Each row of numbers belongs to one of the objects below and depends on some of the facts about them. Some rows are named. Which object is each other row?

There are 2 kinds of fact about the objects: zeplon, brikem.
flore zeplon [bivun]
naklur zeplon [pleskol buska plegrir]
batol zeplon [vipal runan]
flafer zeplon [godrum lebezi]
tonir zeplon [buska]
brugul zeplon [dono plastami trizes]
skuplutos zeplon [dredize stibak]
bozaskan zeplon [lugun fistek dragen plutrostir stumal]
pitrul zeplon [rumoze poguk tidos gribrek]
zanem zeplon [deste skeko trita vugre]
duvil zeplon [deplis klakadrim]
troskil zeplon [brikim pelor stumal runan]
dinas zeplon [meskal]
mipe zeplon [plegrir vipal]
tripen zeplon [karuk plastami]
luste zeplon [rumoze poflas gromuk]
zuflatus zeplon [godrum dredize zese]
dabe zeplon [zuto]
numin zeplon [pegren roska]
muplim zeplon [doba pelor dugedo roska flesul]
gimonul zeplon [bridrun dragen plegrir]
keloro zeplon [datak]
pitrebre zeplon [vakudor dugedo gromuk]
skerom zeplon [saflan trizes]
stegi zeplon [mokam]
klodre zeplon [fistek tidos]
vovuplo zeplon [lugun godrum karuk dragen]
stubres zeplon [godrum stelaven]
tufle zeplon [poguk gribrek]
daklim zeplon [grizok trita plegrir]
bradi zeplon [lugun bridrun trita stumal stusas]
kluflu zeplon [stufal klakadrim vegro gribrek runan bragi]
kosi zeplon [flipli]
ruplil zeplon [zanitom]
mufli zeplon [deplis poza lebezi deste grakom vakudor]
gustemil zeplon [daklen bridrun dredize poflas guli]
roklaska zeplon [vegro brukle bivun]
fliben zeplon [poza pelor klakadrim grefa]
kloki zeplon [lugun subor gribrek]
gramuk zeplon [teklu]
mekla zeplon [plosi mustim]
{stelaven stusas naklur braskegi tidos tonir brugul skuplutos stufal poguk pitrul plastami bragi duvil brikim datak troskil lebezi dredize tripen plegrir gromuk zuflatus dabe deplis numin pegren vegro zese skerom subor plutrostir roska dugedo bivun grefa deste grizok klodre doba stubres fistek trizes kluflu pelor mustim trita mekla daklen} brikem 946
{flore plosi grakom batol runan meskal karuk flafer mokam poza bozaskan zanem bridrun brukle teklu guli dinas mipe muplim gribrek vugre godrum gimonul keloro stegi vovuplo flesul tufle daklim stumal buska bradi kosi mufli gustemil kladas fliben stibak gramuk pleskol lugun poflas saflan} brikem 653

Some objects and their rows:
-61	141	-58	113	60	1	124	113	118	27	51	257	-33	55	-142	6	0	-47	151	-24	79	-21	33	5	57	116	-31	207	-123	242	-89	25	9	-173	75	-79	62	-174	27	-60	12	43	26	-74	151	-2	233	77	-234	135	-9	-183	-53 : stufal
-5	81	-66	56	34	-182	-95	145	6	-193	-138	-130	21	-571	-91	-88	24	-34	-14	-14	-197	244	162	324	22	133	-142	-268	46	-269	179	-88	-126	-2	97	-21	49	-129	-108	11	98	-11	314	26	432	116	178	50	46	43	-112	-156	39 : kluflu
125	-79	20	49	34	-76	-5	-6	-45	-30	-201	14	28	-108	22	-35	-4	76	-45	85	-138	-10	94	175	9	86	-47	-216	151	63	-33	18	-58	-127	183	-191	-298	29	-132	-211	-14	204	81	129	46	-23	-21	-117	279	-63	-233	172	-35 : klakadrim
32	146	-42	168	-22	213	-328	2	-65	-47	-30	-288	27	-653	86	-106	133	-112	-99	-11	-194	-129	20	-318	74	72	-236	109	-305	130	-35	41	17	-176	-94	8	-58	-14	-271	-166	37	103	317	60	157	-37	307	26	42	-97	-51	-99	-32 : gribrek
-3	-41	-31	10	-26	173	-74	-50	-73	23	63	31	30	27	96	1	33	9	-36	-16	-30	19	-49	-22	-61	-108	43	-72	-66	-282	124	-28	-34	123	-149	142	-36	1	-21	147	71	-58	-24	4	158	99	-106	-79	89	-21	-131	35	1 : dinas
14	-46	12	-131	-1	-207	32	-105	71	-13	-111	0	15	166	-200	28	-22	25	43	29	60	25	15	-67	4	33	43	-98	57	89	-105	89	-52	-2	112	-17	22	-38	48	40	2	-3	-83	-88	-91	-33	109	-93	-16	91	0	-78	-13 : roska
-26	-114	-21	-57	-112	-331	62	272	-60	-31	-79	-226	31	291	16	-46	-131	29	-31	52	37	-13	-19	456	-52	-92	41	-71	-132	-122	54	84	-40	250	-7	95	117	-13	51	373	-36	2	-56	-94	130	30	-98	75	-64	151	485	-114	80 : tripen
25	-57	47	-188	-71	-147	-18	-70	73	-81	-80	-104	-18	11	-89	60	-31	78	-41	5	-31	53	52	37	4	38	-134	-113	46	239	-92	-12	-27	-11	124	-59	183	196	-15	-66	-99	-18	-178	42	-399	-139	-108	179	-15	-18	-40	46	62 : trita
-102	-48	-154	104	-75	-172	105	327	-6	54	-1	4	14	590	22	8	-142	1	92	66	177	-134	-87	316	-49	-133	107	78	-256	-182	81	158	0	240	-35	144	30	-235	152	379	-17	-33	-259	-226	448	168	-94	113	-210	237	528	-282	41 : brugul
20	-9	46	34	22	-68	22	-86	10	44	-39	56	20	293	82	17	9	32	27	87	120	-127	71	-82	-46	-20	-46	8	44	152	-123	57	2	-35	143	-117	-312	42	19	-173	-54	131	-182	92	-13	2	-138	-310	146	-21	-51	136	-68 : vakudor
82	-79	-42	-166	-65	41	-81	-120	-201	87	-180	-122	123	135	-32	18	33	106	-112	-64	-136	153	166	-63	-102	-82	-27	-423	103	-454	65	-116	-142	51	8	109	-44	220	-76	97	36	180	33	178	-69	63	-375	-52	183	-222	-223	318	77 : mufli
26	-13	43	-47	11	-174	61	-60	81	-16	-98	4	6	60	-113	9	-18	39	55	34	112	14	15	-79	-19	57	23	-64	60	275	-149	52	-33	-23	115	-39	55	-44	19	-19	-30	-3	-6	-79	-69	-46	115	-56	-3	79	62	-120	-28 : pegren
-15	1	59	-71	4	-116	36	-62	91	-63	-14	-34	-1	-21	-151	-11	-7	15	11	12	101	14	-25	-133	30	63	51	11	129	244	-115	82	-17	-28	36	8	57	10	72	-17	-21	-49	30	-130	-149	-74	114	-52	-36	30	171	-111	-31 : daklen
19	-7	37	-45	-10	-126	162	50	6	-23	-84	6	-4	-54	-130	15	-25	47	29	-8	75	23	52	-36	9	5	34	110	101	392	-146	2	-50	-90	72	-63	135	40	92	29	-3	36	121	-48	-41	-51	145	-88	-111	-33	207	-114	-75 : stelaven
-59	30	-8	-72	-26	-186	9	-9	37	-110	-34	-42	25	65	-75	32	-10	-16	29	26	97	102	86	178	-49	-21	-62	-136	93	-274	93	-31	-74	174	5	64	56	-55	65	140	36	-89	-118	-109	114	121	-94	-17	-2	82	148	-105	49 : dabe
190	-98	122	167	-16	40	-100	88	-12	-269	-145	-137	-30	-343	282	12	-32	102	-156	101	-216	-34	-148	284	32	117	257	-162	375	228	-11	98	8	-77	123	-203	-200	85	3	-227	36	-39	229	24	-3	-225	24	133	273	12	-350	91	-21 : vipal
-3	-26	49	80	3	82	-58	-227	14	84	73	-50	-14	46	3	3	49	-37	13	-16	32	-74	-114	-408	37	11	152	63	67	-3	-26	89	19	-10	-96	80	-130	-49	-38	-102	2	-54	209	-89	-215	-57	90	-112	45	-2	-50	71	-53 : poflas

Rows to name:
No name comes twice in this set of rows, the named rows included.
191	-71	41	-61	-116	215	-285	-17	-71	-282	-105	-159	25	-584	376	72	-10	144	-324	-22	-353	116	-153	316	-113	-15	242	-349	350	-263	125	-20	-56	65	-91	44	207	328	93	-32	126	-207	95	2	34	-176	-377	478	168	-96	-409	147	115 => mipe
-82	-15	-101	75	-71	-221	12	224	28	-5	-11	-67	13	339	16	-4	-115	3	66	62	130	-94	-55	238	-9	-76	60	-10	-127	-77	94	103	-13	243	-11	87	44	-184	94	240	-1	-36	-192	-196	336	151	-59	85	-160	223	414	-228	68 => skerom
42	95	19	-95	-59	-27	-33	-15	135	-208	-117	165	-46	-291	202	142	-17	62	-103	-39	9	-63	-53	89	-118	-18	114	99	170	357	-220	52	-100	-158	67	-80	328	226	232	-112	57	-157	-283	-78	-41	-141	-248	455	-33	-7	-235	-152	2 => plegrir
-13	37	36	147	10	-77	-47	-98	39	-72	-27	-164	2	-31	222	-34	59	-91	-13	85	99	-189	-13	-216	9	18	-121	43	22	215	-78	127	17	-40	32	-114	-298	-26	4	-250	-34	5	-41	21	17	27	-62	-184	106	-22	43	56	-74 => rumoze
-104	136	-10	-95	-39	-179	-113	2	60	-143	-10	-236	21	-130	8	-35	31	-115	-12	13	47	43	139	76	-23	-19	-185	-42	-69	-45	74	30	-24	118	-16	59	37	45	-40	183	2	-128	-87	-16	79	109	-151	-71	10	25	148	-118	57 => klodre
-90	5	113	145	168	-206	104	4	141	108	66	116	-111	73	-164	145	-23	11	394	52	175	66	51	213	-132	54	-349	504	-122	234	65	-390	14	4	-58	74	137	-376	121	-169	-26	93	80	77	-34	96	265	67	-347	161	-456	-202	-25 => bivun
-63	13	-4	-112	-50	-178	19	-14	46	-45	-110	-112	39	222	-57	3	-50	6	-13	-12	58	156	44	100	-13	25	-46	-401	142	-302	129	3	-62	181	33	71	48	-41	40	157	10	-45	-60	-95	29	81	-167	18	-14	74	171	9	107 => numin

Now the same objects, written a new way:
Named rows:
152	-3	-219	27	126	-153	90	232	423	-195	53	119	207	-161	-354	363	53	-162	-75	-195	-69	-18	-275	258	18	113	180	271	172	2	-118	-367	155	-52	72 : vegro
-89	89	-82	93	19	74	-26	93	168	-108	139	-172	-93	-32	135	399	-95	-191	-156	-82	36	-258	-26	-127	-52	152	-56	229	742	-19	-214	-185	152	114	-227 : plastami
321	-65	135	-159	102	-131	367	1	-4	83	-376	-390	141	95	89	219	-106	121	-4	117	-87	49	39	267	-416	325	218	42	145	-234	-219	244	31	-76	-35 : zanitom
154	96	-31	225	-91	316	28	272	49	-159	-89	-42	-180	36	-53	-13	-84	-116	-389	-272	-124	-23	-162	5	131	52	1	175	271	-182	-66	-81	0	-112	61 : grizok
143	180	3	355	-57	280	9	316	59	-228	-145	120	-117	53	-124	120	-169	-77	-500	-111	-198	-1	-172	-65	193	208	28	265	361	-126	-155	-144	-5	-152	166 : plegrir
26	30	-1	240	-63	19	-219	-35	60	184	-52	-186	-339	20	263	-227	222	50	-75	115	209	110	146	-48	96	-151	-254	-44	-327	-45	77	-147	-68	-183	94 : gimonul
307	59	-101	-73	53	66	3	76	-78	-130	-184	145	-149	298	-4	103	-55	223	-6	320	-39	-112	66	-118	-42	535	-84	57	183	-73	-226	92	62	-88	-24 : dragen
58	9	-141	41	177	-416	-12	64	397	55	-37	-244	130	-260	-18	176	383	-150	61	12	260	110	22	346	-172	-74	-78	-29	-364	3	56	-301	3	-188	223 : flore
-70	336	84	-190	-362	-76	12	-23	234	-18	-60	104	198	88	-95	304	-51	-129	-153	-175	-54	221	-335	-7	258	238	273	115	416	-265	10	-204	299	161	119 : roska
79	30	-37	50	-83	202	43	194	197	-105	-79	184	-101	250	-114	38	37	-181	34	-111	25	-26	-102	-170	102	36	-57	265	384	-5	-175	-215	210	3	-29 : plutrostir
44	125	-43	169	-41	-179	-54	44	203	58	-53	-115	-62	-169	85	-72	414	-46	-14	107	188	140	-8	155	95	-71	-154	-107	-403	-64	185	-152	26	-223	221 : batol
-16	147	206	25	141	-209	-66	-74	178	75	-266	-385	106	167	228	168	48	-226	-131	32	22	101	97	258	-537	78	-134	73	-8	-255	9	-217	-23	106	231 : teklu
-271	172	-94	73	53	-168	-182	-77	109	-19	88	-482	20	-68	414	374	85	-175	-116	238	141	-204	157	21	-369	153	-320	-107	281	-16	-59	-236	-47	157	28 : saflan
216	52	-105	-198	-3	163	104	-15	-152	-281	-164	-89	-107	164	19	41	-39	234	-152	-46	-268	-30	-22	254	-38	305	-16	-148	7	-108	-106	351	-52	-65	36 : skeko
104	64	-205	-389	-126	17	-71	-167	-162	-197	-86	11	115	198	-47	227	-104	324	-7	-31	-172	69	-90	339	5	379	182	-147	59	-197	-59	149	60	144	-17 : vakudor
-126	204	-165	31	171	-189	-405	-204	-27	-10	96	144	-198	325	155	196	-107	-53	-100	67	60	38	198	75	-335	309	-269	241	11	-176	-79	-181	79	32	255 : godrum
85	5	-273	-217	-141	-20	23	13	338	-68	35	-15	-64	-146	-150	48	177	-45	125	-560	2	67	-234	209	181	-329	151	87	68	-95	51	14	193	-68	-82 : duvil

Which object is each row?
No name comes twice in this set of rows, the named rows included.
-130	268	-52	151	42	60	-149	-1	-87	-202	-24	-45	-79	149	125	34	124	-8	-204	-150	-149	12	77	301	-233	53	-243	-81	-209	-292	89	-55	-133	36	274 => vugre
128	32	88	-58	-60	-37	104	36	274	106	-147	-352	-21	-3	-39	95	3	-294	-148	-226	15	57	-103	61	-50	-127	219	208	378	-91	-127	-192	109	-20	8 => braskegi
284	-178	-90	-371	-207	162	-98	-209	-32	202	-211	-276	-64	70	62	-6	63	369	163	124	44	292	-45	178	205	-27	287	-246	-226	153	-193	26	-45	100	-290 => luste
-189	282	19	-254	-359	-284	-94	-330	248	214	-6	-209	-3	-67	291	-27	381	11	88	-71	252	300	-62	122	224	-141	20	-214	-299	-159	278	-103	154	27	149 => muplim
-62	184	-116	54	161	-21	-203	146	119	-184	-43	164	227	308	-81	226	199	-58	117	200	31	82	92	279	-239	234	-185	-30	-185	21	-83	-498	85	171	234 => gribrek
-11	132	-169	-52	-59	206	-73	53	56	-352	-11	184	-65	99	-96	130	-136	-81	-209	-506	-281	-57	-142	191	76	93	38	154	269	-235	-4	17	119	31	103 => deste
-180	380	63	-221	-312	-287	-165	-246	154	65	-29	-19	134	162	190	201	168	-27	-99	91	85	245	-117	135	13	236	-42	-49	-92	-328	196	-252	167	104	257 => flesul
21	105	13	216	-24	104	-90	28	30	46	-67	-219	-313	-109	270	-296	335	18	-169	23	134	119	52	67	30	-192	-277	-171	-346	-149	103	-55	-117	-177	157 => daklim
-172	67	49	24	-149	53	-221	-296	25	-72	-92	-769	188	213	-139	-55	260	-405	-39	19	57	-107	321	256	-402	408	48	172	-40	-166	100	-316	298	-113	388 => plosi
176	34	-75	66	66	68	-350	-131	98	153	19	135	-208	129	-76	186	-422	-69	-294	-185	-42	161	-107	25	91	208	156	445	356	-68	-333	-324	71	19	40 => dredize
65	-79	-186	-169	-8	-72	52	-29	-30	-91	-62	-416	-40	-66	271	437	36	148	-84	328	16	-286	93	-50	-193	391	-78	-113	447	44	-303	179	-12	50	-258 => dono
-70	334	-80	150	53	-205	-96	162	188	-211	-40	223	160	102	-19	186	241	-66	-61	130	26	32	-32	138	-81	348	-186	50	-213	-158	93	-286	108	-102	352 => runan
25	-17	-121	-11	20	-24	-163	48	269	101	-89	-151	113	146	97	-21	398	-20	275	143	241	187	123	199	-71	-245	-77	-85	-393	71	-23	-364	8	73	11 => tufle
62	202	-100	-8	-204	3	123	171	310	-107	-50	239	-4	41	-182	152	133	-142	-58	-201	9	24	-255	-56	216	126	78	228	266	-106	3	-180	261	-91	51 => brikim

Now the same objects, written a new way:
Some objects and their rows:
224	-154	52	84	-45	-83	-206	-76	89	6	-70	108	80	-67 : stufal
81	-132	60	211	-363	98	-252	46	-119	79	333	-175	318	-141 : kluflu
-58	27	-221	-603	-199	-2	178	377	53	10	263	-258	74	118 : flafer
-11	-24	-81	-63	54	27	-65	108	-62	9	-73	99	-246	167 : grakom
-321	-233	-175	82	109	245	-35	55	50	-41	-35	102	-259	85 : stumal
-291	180	-11	-34	6	68	121	153	-131	12	65	-175	2	98 : kosi
142	-72	-66	53	-61	-78	63	-165	14	6	-66	145	-229	-11 : skeko
293	-217	-17	-80	-44	-53	-200	-134	-27	-58	-68	-3	85	-42 : deplis
133	-164	-35	-73	-169	37	-159	-134	-209	-57	165	-327	313	-109 : duvil
-277	-70	298	-258	260	106	219	57	-218	95	409	156	-91	-30 : mipe
-66	-14	-43	-40	48	58	-24	107	-54	-21	-97	75	-231	155 : flesul
-47	178	-10	7	242	56	32	34	4	124	-166	-84	-230	206 : poflas
-67	71	-15	-25	138	34	25	67	36	75	-124	37	-266	179 : guli
106	-145	19	80	44	2	-128	-116	165	-46	-121	141	72	-63 : plutrostir
-57	-196	-161	58	-8	74	149	-88	188	-49	2	272	-206	-87 : dragen
-347	-99	-245	86	94	327	25	261	190	-45	-15	239	-192	24 : lugun
-373	9	232	-187	369	169	274	31	-156	68	241	77	-84	-41 : daklim

Name these rows:
No name comes twice in this set of rows, the named rows included.
-140	164	12	-37	-215	-151	123	126	-1	-266	-66	58	417	-167 => tripen
202	-37	-13	136	4	-6	-165	-20	152	-6	-90	153	74	-83 => subor
79	-194	183	197	-195	-203	-214	-77	129	23	-9	43	55	0 => vegro
134	-35	-240	-614	-151	-88	45	417	265	23	117	6	-107	179 => godrum
58	-181	72	77	266	50	-38	-231	108	-25	-81	133	23	-123 => trita
169	91	-95	-412	-83	-133	128	11	275	79	146	-480	363	-60 => zuflatus
1	52	103	-128	156	-22	21	164	-57	31	-38	237	-260	138 => pleskol
-368	-40	213	360	-576	-351	139	-56	65	86	278	-312	-26	44 => roklaska
386	214	48	192	-13	30	-210	128	57	128	-46	229	146	-102 => poguk
287	-113	1	-144	-29	-144	-103	-23	171	-23	-34	62	68	-27 => stelaven
236	-69	60	65	122	-78	-91	-175	153	28	-157	-15	16	-23 => daklen
-283	253	-29	-68	267	145	285	-40	28	199	3	-439	-48	124 => gustemil
-155	290	78	39	-218	-232	110	74	-112	-320	-137	104	432	-175 => brugul

